In the rows, zero is written as 128.
[169  98 152 137  91 139 162 189 121  99 146 118  69 126  52 129 158 148
 143  72 135 138 121 123 135 161 133  79 111 123  82 143  80 147 146 134
 133 113] | 8
[165 140 143 111  66 142 124 196 129  99 141 105  48 155  75 114 159 136
 150  76 116 158 124 131 169 143 160  82 149 107  48 142  67 140 147 164
 149 124] | 1
[126 188 137  95 115 127  96 120 125 105 129 115 113 143 107 106 149 134
 130 103 134 131 138 155 128 123 154 103 149 109  73 132 116 130 123 160
 137 124] | 3
[107 178 123 115 139 122 116  86 129 153 145 128 151 129 115 131 125 114
 128 143 122 126 121 142 111 111 145 132 137 135 123 114 147 157 102 130
 130 116] | 0
[119 148 129 114 131 126 116 114 121 123 144 133 120 119 111 120 125 131
 118 116 138 123 124 132 103 117 139 119 143 122  99 118 116 149 115 139
 134 118] | 7
[140 142 152 129  82 142 143 169 140 108 129 115  86 130  95 133 111 144
 137  92 124 132 134 142 120 145 104  96 124 105 116 155  86 120 147 141
 123 119] | 4
[119 137 104 121 136 129 125  96 134 147 145 138 139 117 126 120 110 109
 123 133 132 140 118 127  99 122 149 137 136 147 128  92 144 141 117 129
 134 125] | 1
[ 92 129 114 126 149 127 129  76 132 152 132 158 181  92 139 127  70 129
 105 171 147 125 125 135  63 131 109 153 124 149 168  85 166 136 122  95
 116 120] | 5
[188  79 171 141  43 152 174 236 117  85 158 123  86 118  39 131 155 161
 149  69 147 154 109 107 142 184 130  79 117 140  93 121  60 134 167 128
 137 116] | 5
[110 124 124 148 132 124 132  95 139 165 116 132 159 117 135 131  80 125
 132 165 136 128 127 136  90 120  96 145 114 137 161 115 150 132 131 100
 120 116] | 0
[ 73 252 122  59 164 108  27  74 134 119  84  89 107 171 183  99 154 126
 126 170  92 120 174 195 179  80 161 125 185  66  58 177 131 126  98 175
 143 132] | 3
[ 98 172 115 104 141 121 107  86 118 134 125 127 129 126 132 113 130 120
 125 138 121 131 136 140 132 108 150 132 139 116 102 116 156 154  95 136
 138 125] | 2
[ 91 178 111  99 151 123 104  78 118 137 120 124 135 126 131 107 121 114
 125 147 121 133 139 151 121 107 155 136 142 115 105 115 156 158  98 146
 135 125] | 2
[165  89 143 170  58 134 178 159 105 120 154 141 113 102  58 135 125 136
 137  75 151 147 106  95 121 166 131 102  95 148 121  98 113 153 137 115
 134 111] | 2
[114 165 131  78 137 131 104 139 126 113 136 121 120 132 111 108 139 129
 128 139 120 137 141 150 133 122 152 122 154 116  92 123 122 144 112 148
 139 127] | 5
[ 98 150 122 122 146 125 100  97 135 134 117 133 128 112 148 122 102 134
 119 151 131 117 141 142 109 105 114 137 145 116 123 129 140 137 117 124
 129 119] | 7
[141  97 121 162  98 136 147 142 134 142 127 128 110 116 118 134  98 140
 134 126 138 143 124 117 109 145 115 124 118 145 138 119 123 121 147 110
 125 118] | 1
[128 151 115 123 114 127 122 114 124 140 145 128 109 129 117 126 129 120
 126 120 124 139 116 128 128 130 157 125 140 134 104 116 126 150 119 137
 137 123] | 1
[130 135 125 150 114 124 149 122 120 139 153 151 158 103  97 143 123 120
 122 114 153 124 110 117  77 143 144 113 106 163 144  94 140 136 125 120
 119 119] | 6
[152 127 157 137  66 134 145 179 136 111 134 115  79 133  90 133 113 150
 139  86 129 136 127 139 131 150  97  88 122 104 106 159  71 120 157 137
 128 114] | 4
[110 170 123 112 143 119 104 104 123 127 142 129 122 124 127 124 134 127
 113 128 132 121 127 134 118 106 143 128 150 120 103 129 133 154 103 135
 136 120] | 7
[160 105 147 146  86 131 161 163 126 130 153 118 133 128  74 133 133 139
 145 101 144 146 113 116 112 144 124 110 114 143 124 113 104 138 142 123
 133 113] | 0
[178  55 144 165  93 151 188 184 121 104 162 136 109 105  35 137 141 139
 138  64 153 143 105  99  94 177 122  81  86 149 119 107  93 132 152 117
 122 117] | 8
[121  75  90 178 137 129 166  68 120 174 157 169 189  84 130 144  68 115
 109 142 165 130  89  92  42 146 129 159  95 191 195  51 168 132 134  92
 118 117] | 1
[ 87 151 113 147 149 115 124  78 133 163 114 146 170 102 158 139  82 121
 115 171 142 113 134 138  69 122 117 144 111 150 169 108 167 119 118 106
 109 119] | 6
[115 142 117 139 128 105 132 111 119 152 137 143 151 111 131 137 122 116
 123 134 144 121 121 125 101 129 136 124 109 149 138 111 142 144 117 117
 125 118] | 6
[188  80 170 163  45 150 154 204 120  95 127 111  89 121  60 124 145 163
 155  66 154 145 122 118 138 177 113  81 103 134 108 136  53  91 181 137
 132 114] | 3
[134 138 134 112 110 129 140 134 128 121 146 126 117 121  98 125 118 127
 130  95 128 131 123 135 111 133 124 107 127 124 116 127 101 130 129 145
 134 119] | 4
[157 146 157 119  71 137 151 174 128 103 158 119  86 132  65 132 137 132
 132  63 133 137 117 132 124 152 138  87 127 117  93 141  73 136 140 156
 135 116] | 4
[131  87 130 195 100 119 176 131 126 156 137 153 164  89 120 156  85 134
 119 126 173 122 111 104  56 158 102 130  77 174 188  99 139 116 148  85
 104 110] | 6
[122 108 137 133 116 131 138 139 130 134 127 137 138 108 125 127  94 146
 124 147 144 135 132 129  98 144 101 131 118 137 140 116 127 123 136  98
 123 117] | 5
[ 91 200 127  76 149 125  96 103 126 121 133 130 126 132 126 111 128 129
 119 159 119 126 136 161 123 116 149 128 160 113  91 124 135 163 104 142
 133 124] | 5
[152  90 146 153  99 139 157 160 136 117 140 130 101 113  71 134 127 144
 132  94 149 133 120 128 103 160 111  94 103 125 117 131  98 136 151 116
 121 112] | 8
[ 85 185 111  80 194 117  90  68 129 133 128 121 125 140 142 113 143 114
 116 158 109 118 140 164 124 101 150 132 149 105  89 142 148 156  87 141
 132 126] | 8
[123 180 130 107 122 118  96 105 116 123 131 116 118 136 121 110 141 135
 125 112 134 129 135 148 126 123 146 115 144 118  85 133 123 126 114 147
 138 119] | 3
[113 200 134  97 122 113  95 150 123 120 117 108  84 151 128 122 163 129
 139 127 113 122 144 155 160 114 162 103 146 106  67 164 108 143 112 159
 137 124] | 6
[143  67 124 152 140 132 168 120 113 136 164 147 154  99  85 137 127 124
 120 108 150 129 106 104  81 153 130 120  99 159 146  89 133 135 128 109
 125 120] | 8
[122 123 134 153 110 125 143 124 140 156 123 127 138 119 119 134  90 137
 138 146 143 128 126 135  98 130  94 132 110 134 154 125 135 137 142 102
 118 111] | 0
[187  85 172 169  38 147 177 220 139 112 133 110  81 134  55 137 129 157
 160  80 145 151 114 116 137 166  93  90 104 129 117 147  62 128 177 114
 130 109] | 0
[126 120 129 128 133 135 136 112 123 130 155 141 147 102 102 126 112 127
 114 115 149 126 122 114  70 126 132 124 128 143 132  94 125 128 119 128
 128 117] | 7
[121 130 123 114 154 124 132 105 114 134 152 132 126 122 100 125 144 122
 121 125 128 123 123 135 111 133 149 115 126 129 108 117 131 152 114 135
 129 121] | 8
[108 160 111 130 141 110 112  58 113 151 142 143 174 108 136 121 109 117
 111 129 148 120 120 131  86 126 142 140 121 147 134  95 164 134 104 123
 128 118] | 3
[ 99 196 120 102 140 115 108 105 125 136 137 135 136 126 121 124 130 113
 122 138 131 120 130 147  98 116 161 117 140 130 107 114 137 149 105 151
 128 121] | 6
[159 103 126 159  83 136 160 150 125 132 155 134 105 115  88 138 124 130
 132  94 144 146 105 103 117 154 142 114 114 158 123 107 114 138 143 119
 131 115] | 1
[138 153 154 124  72 141 131 161 133  98 117 111  76 137  85 115 125 148
 137  96 131 147 143 146 136 137 130  99 136  97  80 146  99 140 139 147
 131 116] | 2
[154  64 130 179 101 131 185 131 118 161 158 144 178  97  86 145 100 124
 137 116 158 140  97  94  75 155 110 132  88 179 178  78 138 133 142  91
 123 115] | 0
[129 144 135 100 126 125 105 137 117 115 136 117 101 134 117 113 145 135
 128 116 125 130 136 135 137 112 137 114 150 105  76 139 104 140 116 145
 143 125] | 7
[136  96 139 158 116 130 152 140 134 126 132 133 105 112 101 139 116 144
 128 117 144 124 126 128 107 150 103 111 101 127 128 136 116 139 139 105
 118 110] | 8
[141 181 153  66 111 138  91 183 135  77 133 102  49 159  92  98 170 144
 137  91 112 132 154 154 162 101 143  86 174  74  38 164  75 142 126 179
 146 127] | 7
[128 170 138 117 104 112 121 143 119 126 137 124 112 135 108 128 146 131
 131 118 132 129 129 141 126 129 153 103 133 127  89 136 111 142 122 144
 133 116] | 6
[ 70 169 103 115 163 118 102  44 130 157 103 138 160 111 167 115  82 112
 115 180 122 122 148 149 101 101 120 156 133 116 147 107 185 145  94 116
 122 123] | 2
[100 146 130 116 147 131 116 104 145 155 106 113 147 132 144 119  90 135
 136 176 122 127 150 153  94 107 101 142 136 120 145 128 139 114 129 122
 122 119] | 0
[142 157 145 130  93 133 141 162 128 115 152 127 114 124  77 135 149 128
 131  89 144 132 123 127 101 144 154  91 116 139 104 122 103 128 126 144
 125 117] | 6
[159 163 163  92  63 142 122 211 119  79 126  96  22 161  68 105 173 158
 149  69 110 150 153 138 180 126 147  70 153  75  34 164  69 143 135 171
 151 122] | 2
[178  56 138 183  79 131 175 150 109 130 152 139 151  94  75 130 117 144
 131  67 178 138 104  95  81 171 115 109  82 173 151  89 114 104 156 107
 125 114] | 3
[159 146 172 117  64 141 121 216 148 102 106  83  53 168  85 119 150 156
 163 106 112 150 149 155 176 131 111  83 145  85  68 187  62 124 161 145
 139 118] | 0
[108 169 123 110 142 117 118  89 124 143 149 129 137 124 134 131 117 117
 117 126 122 118 121 145 113 116 137 130 133 127 124 132 132 134 104 141
 132 119] | 4
[163  72 149 143  83 145 169 183 110 115 164 139 129 104  64 131 126 151
 131  97 153 144 109 105  99 173 125 104 113 156 127  94  94 126 151 117
 129 118] | 5
[160 115 147 147  77 129 163 173 118 128 162 137 123 110  72 139 142 134
 132  81 158 133 113 110  92 158 143  93 105 155 123 105 103 125 143 129
 127 115] | 6
[ 89 175 109 129 153 107 117  75 122 159 134 148 166 110 146 136 110 106
 113 158 138 114 123 139  83 115 151 137 122 151 143 103 167 146 104 123
 120 120] | 6
[109 215 135  55 123 129  77 134 123  97 117  95  69 165 114  92 167 133
 141 120  96 139 157 171 182  97 171 102 175  72  33 157 109 156 104 188
 150 127] | 2
[113 162 121 112 142 118 109  81 115 140 136 130 156 119 134 115 126 124
 119 127 142 120 133 137  99 123 146 132 130 137 122 105 148 119 112 135
 131 122] | 3
[153 105 135 159  97 126 147 128 111 124 147 133 148 108  91 128 127 139
 128  85 161 134 115 111  94 154 131 110 106 154 128  99 122 120 135 123
 127 117] | 3
[190  37 152 183  57 139 201 193 123 139 162 133 144 106  56 146 121 136
 149  81 159 151  99  82  99 172 101 102  84 166 161  90 101 125 167  94
 129 115] | 0
[143 116 130 144  86 144 137 154 144 126 125 123  91 125 105 123 103 138
 139 112 136 148 126 133 116 145 120 111 124 126 111 127 104 126 153 126
 125 120] | 1
[141 112 147 135  99 137 129 166 129 109 131 118  97 123 106 125 120 152
 131 106 138 135 139 121 119 131 109 110 134 113 106 138  94 117 140 128
 131 116] | 7
[130  94 120 169 110 119 175  95 116 155 162 158 171  88 113 151  75 120
 112 109 153 122  97 106  68 155 101 136  88 165 179  94 143 134 125  97
 115 113] | 4
[108 157 135 112 121 131 122 123 137 132 114 119 104 127 138 130  99 135
 131 132 113 119 144 155 121 125 103 118 130 104 128 154 111 115 133 134
 121 122] | 4
[135  82 118 172 111 122 177 105 116 158 161 158 167  84 107 153  83 122
 117 104 156 122  96 101  69 155 103 130  83 170 188  92 137 129 133  98
 118 113] | 4
[100 158 123 125 136 118 111  94 142 155 112 123 143 132 143 127  96 129
 134 168 125 124 136 148 114 109 105 141 128 120 135 132 146 140 120 113
 124 115] | 0
